Below is a small trained network, with its code and all its weights. Each question gives an input and a class and asks what happens when units are switched off, that is, made to give their printed mean instead of their output.

import numpy as np


def w(rows, s, z=0):
    codes = np.array(rows[::2]) - 128.0
    scale = np.full(codes.shape[1], s)
    scale[-1] = z or s
    return codes * scale


def f(y):
    return np.maximum(y, 0)


def log_softmax(a):
    a = a - a.max(-1, keepdims=True)
    return a - np.log(np.exp(a).sum(-1, keepdims=True))


def net(x, mask):
    res = np.array(x, float).reshape(1, 5) / 4 @ E
    y = f(res @ A[0][:, :-1].T + A[0][:, -1])
    res = res + np.where(mask, y, B[0][:, -1]) @ B[0][:, :-1]
    return log_softmax(res[-1] @ U[:, :-1].T + U[:, -1])


A, B = {}, {}
E = w([
[104,163,28,89,84,240,35,58,179],'x0',
[204,176,105,124,165,213,213,204,226],'x1',
[240,63,3,73,139,96,120,165,31],'x2',
[116,9,70,196,203,123,162,33,188],'x3',
[94,131,118,184,232,196,51,214,67],'x4',
],0.0068)
A[0] = w([
[108,38,99,194,162,124,138,45,148,53],'neuron 0',
[148,128,133,64,48,80,201,66,170,85],'neuron 1',
[111,118,99,188,253,185,50,194,64,134],'neuron 2',
[91,146,55,81,103,214,60,79,173,85],'neuron 3',
[119,199,171,70,77,123,101,171,79,6],'neuron 4',
[122,203,180,74,80,135,96,171,103,18],'neuron 5',
[105,72,94,196,188,123,160,44,171,27],'neuron 6',
[201,116,113,53,47,76,177,69,159,69],'neuron 7',
[123,137,41,95,104,217,44,61,169,84],'neuron 8',
[143,178,160,70,59,127,98,172,83,41],'neuron 9',
[226,193,128,123,151,220,213,211,212,159],'neuron 10',
[54,94,148,121,78,70,46,65,28,140],'neuron 11',
[142,108,116,66,50,83,193,68,169,51],'neuron 12',
[62,106,169,139,91,52,36,70,45,140],'neuron 13',
[131,52,86,203,199,127,152,54,167,69],'neuron 14',
[241,80,12,43,127,101,120,156,40,89],'neuron 15',
[163,78,214,197,197,39,227,181,85,117],'neuron 16',
[8,198,245,198,101,160,136,93,217,78],'neuron 17',
],0.0062,0.0015)
B[0] = w([
[162,98,106,93,119,92,91,195,179,196],'neuron 0',
[71,84,188,200,100,196,82,159,113,206],'neuron 1',
[70,97,197,204,65,201,107,190,113,215],'neuron 2',
[83,209,201,46,123,83,154,119,52,202],'neuron 3',
[179,58,88,84,135,85,64,190,190,183],'neuron 4',
[169,66,108,105,148,92,65,162,196,183],'neuron 5',
[167,81,122,91,127,74,78,184,185,197],'neuron 6',
[97,96,176,177,105,186,97,146,99,207],'neuron 7',
[75,189,195,53,109,70,159,123,77,207],'neuron 8',
[179,67,99,107,138,94,76,173,190,180],'neuron 9',
[102,67,48,105,154,181,196,109,148,251],'neuron 10',
[111,69,50,120,132,194,217,105,174,217],'neuron 11',
[77,79,182,173,93,190,92,160,111,199],'neuron 12',
[102,90,48,116,135,183,207,119,166,218],'neuron 13',
[164,103,134,79,112,81,55,188,182,203],'neuron 14',
[190,138,149,191,226,111,109,22,49,224],'neuron 15',
[59,198,191,32,101,76,169,127,71,253],'neuron 16',
[220,116,113,186,253,84,106,14,55,255],'neuron 17',
],0.007,0.0088)
U = w([
[192,101,109,88,121,73,42,184,204,93],'0',
[199,130,133,205,198,110,112,33,72,117],'1',
[69,172,184,37,103,86,182,127,81,105],'2',
[70,104,177,247,77,210,87,171,118,113],'3',
[108,97,30,116,133,190,253,115,172,130],'4',
[139,159,105,161,89,118,152,125,139,252],'5',
],0.011,0.0038)

Each question gives the input, the list of numbers given to net, and the class t.
The units are the neurons (one row each of A and B). Each row of codes is followed by its name. A weight is (code - 128) times the scale printed after its matrix; where a second scale follows, it is the last column's (A, B and U).
mask holds one flag per neuron, in row order. A switched-off neuron (its flag False) gives its mean, the last column of its row in B, instead of its output. The means were averaged over made-up inputs and are rounded, as every weight is.
A unit's drop is (log p(t) with every unit on - log p(t) with that unit switched off) / (log p(t) with every unit on - log p(t) with every unit switched off).
The circuit of an input: a set's keep is (log p(t) with only the set's units on - log p(t) with every unit switched off) / (log p(t) with every unit on - log p(t) with every unit switched off). Starting from the 12 units with the biggest drops (on a tie, the unit counted first), units are removed one at a time, each time the one whose removal leaves the highest keep (on an exact tie, the one counted first), for as long as the keep stays at least 0.8.
units of the circuit, in order: the units of the circuit, biggest drop first
top k neurons: the k neurons with the biggest drops, biggest first
drop when u is switched off: that unit's drop, to one decimal
input [2,-3,-3,-8,-7], class 0: units of the circuit, in order	neuron 4
input [7,2,5,1,-4], class 2: top 3 neurons	neuron 8; neuron 17; neuron 3
input [-4,-2,5,2,6], class 3: top 2 neurons	neuron 2; neuron 17
input [8,-2,7,1,-4], class 2: top 3 neurons	neuron 8; neuron 3; neuron 17
input [7,-5,-1,-7,-3], class 0: top 4 neurons	neuron 4; neuron 9; neuron 5; neuron 16
input [6,3,2,-5,5], class 2: top 2 neurons	neuron 3; neuron 8
input [8,2,3,-7,-4], class 2: top 2 neurons	neuron 3; neuron 8
input [4,-1,4,-1,7], class 3: top 3 neurons	neuron 2; neuron 17; neuron 16
input [4,3,7,-5,7], class 1: top 2 neurons	neuron 15; neuron 1
input [4,-2,3,3,4], class 2: units of the circuit, in order	neuron 8; neuron 3
input [-8,-6,-2,-8,-8], class 0: top 3 neurons	neuron 4; neuron 9; neuron 5
input [-7,-3,5,3,5], class 2: top 2 neurons	neuron 16; neuron 17
input [5,-1,-3,6,5], class 0: drop when neuron 0 is switched off	0.2
input [1,6,-2,-8,-8], class 0: drop when neuron 7 is switched off	-0.1
input [7,1,4,-5,-4], class 2: drop when neuron 14 is switched off	0.1
input [5,-8,7,5,1], class 4: units of the circuit, in order	neuron 11
